Each row has a class, written as a number after it.
[ -7.3   7.3  -5.3  16.2  -0.4  12.4 -19.2   0.6   3.1  -7.0   0.7  17.8
  -9.5 -37.4  -1.0   8.6  19.2   0.8   1.0  13.4  50.5   5.7  10.9  10.6
   7.0  -9.8   7.3  -6.1  -9.5]
2
[  9.8   7.0   3.6  13.1   3.1   6.7 -10.0   8.4 -12.3  -0.1  -9.9   1.1
 -12.4  -8.5   4.4   6.5   7.0   2.1   2.4  -7.5  43.0  -2.3  -2.3  -9.9
  10.6   5.1   1.7 -25.1  -7.8]
0
[  0.9  13.6   6.7  21.7   1.3  16.1 -15.5  22.0  -5.5  -5.7   4.7   3.2
 -13.4 -36.8  -1.6  12.0   2.6  -3.0   6.6  -2.6 -16.5 -17.5  -4.8 -30.7
   7.0  -8.0   0.5 -46.7 -18.4]
2
[  9.3 -19.6  11.1  -0.3   1.3  -9.1  -3.3 -11.1  -0.6   4.1 -12.9 -10.5
   5.8  30.6   4.9  14.5  -1.9  10.7  -4.1  -6.4  71.6  -8.6   6.6 -15.4
   5.2   5.4  -3.6 -17.8  16.4]
1
[-14.4   0.9  -9.8   6.5   2.2  16.9 -18.8  20.0   2.2  -8.8  17.6   0.7
  -5.6 -26.8 -13.1  33.8   2.7  -0.8   1.6   7.1 -28.7 -18.5   0.2 -38.3
   8.9 -11.8  -1.5 -53.6   2.3]
2
[ 10.9  19.3  -0.4   3.6  -2.1   8.4 -10.5   7.6 -16.4   1.4 -17.9   1.1
 -20.7   2.5  11.3  -9.0   4.0  -3.8   2.2  -9.4   2.7 -14.1  -8.0  26.3
   5.6  17.0   7.7   7.9 -24.0]
0
[  1.9 -14.7   3.7  -2.6   6.1   7.2   4.8   0.3  -4.6  -1.1  -0.4 -12.3
  11.0  15.7 -13.0  12.5   1.1  10.2 -11.6  -6.9  17.1  -3.9   3.2 -39.7
   7.8   3.2  -9.0 -34.6  31.5]
1
[  0.5 -25.9  -3.1 -13.5   1.1  -4.5 -12.5 -14.1   7.8   0.4  -6.9 -14.5
  10.5  31.1  -6.3  35.1   6.4  15.3  -7.4   4.4  71.6  -9.1   9.8 -26.3
   6.8   8.1  -9.0 -27.1  43.0]
1
[  5.7  -3.2   4.4 -12.9   0.1  -5.5  -4.8   0.9  -4.4   3.7  -9.9 -10.9
  -4.3  32.0   2.4  15.4  -9.4   2.7  -3.5  -8.2  -5.0 -18.4 -30.5  -3.5
   2.8  15.1  -1.8 -11.6   8.5]
1
[ -0.6   7.8   6.9  34.1   5.7  15.8 -19.4  14.3  -4.0 -10.1   2.4   2.3
 -10.4 -32.4   0.2  20.7  13.0   6.9   5.2   4.0  56.6 -14.4   0.7 -38.1
  12.5 -13.2  -2.4 -62.0 -12.3]
2
[ 10.5   6.3  -1.8  -3.4  10.1   2.5 -18.3  -2.6 -15.1  -1.5 -18.6   8.7
 -13.9  10.0   7.7  13.1  11.6   0.7  -1.3   4.7  60.1 -13.1   1.3  17.9
  11.1  14.0   3.0  -1.9  -9.3]
0
[  1.5 -26.2  -3.5 -26.4   2.8  -8.5 -12.4 -17.1   0.3   3.0 -12.3  -6.7
   6.3  33.0  -1.2  37.8   7.4  16.7 -11.9   9.8  71.6  -8.5  15.4  -1.5
   5.7  15.5  -6.2  -6.1  44.0]
1
[ -5.4   3.1  -1.3  14.9   0.7   7.2 -12.3   1.7  -1.8  -6.2   0.7   5.9
  -2.4 -30.8  -3.4  12.0  10.7   1.0   2.4   4.1  40.3  -4.5   4.3  -7.5
   5.7  -5.7   0.7 -19.3  -2.8]
2
[  7.1  12.7   1.3   9.8   0.1   8.6 -12.2   2.6  -8.3   2.9 -12.5   8.4
 -13.6  -8.8   6.7   1.0  14.0  -1.3  -1.4  -3.7  41.7  -4.1   0.4  10.1
   9.9   7.1   4.4  -5.3 -12.8]
0
[ -1.9   8.3 -11.6   5.4  -1.6  15.4 -23.4   1.4 -12.5  -1.9 -13.3  16.6
 -13.7 -19.6   6.3  13.4  21.5  -0.9   0.3   6.3  56.0  -9.3   6.2  16.0
  10.1   6.4   3.7   1.9  -3.1]
0
[  7.2  17.5   5.7   7.8   1.9   8.5 -17.0  11.1 -19.4   4.8 -23.4   1.6
 -24.7  12.3  17.7   4.5   2.5   2.7  -0.4 -14.6  32.1 -27.5 -10.2   9.6
  10.7  17.8   4.2 -17.8 -29.4]
0
[ 14.7  15.2   1.9   9.8  -2.6  10.2  -7.2   2.8 -12.9   0.6 -18.5   2.4
 -14.3  -4.4   7.9  -7.5  12.5  -2.7   1.6 -10.6  35.4  -4.7  -3.4   8.8
   7.2   9.8   4.1  -0.9 -10.0]
0
[  2.3   5.1  -3.3   8.1   1.4   3.5 -16.1  -1.4 -10.3  -1.5 -10.2  10.7
 -14.1  -5.3   8.5  13.9  11.5  -6.8  -2.2   5.6  53.9 -10.1   4.9  12.8
   7.1   4.3   2.1  -6.4  -8.1]
0
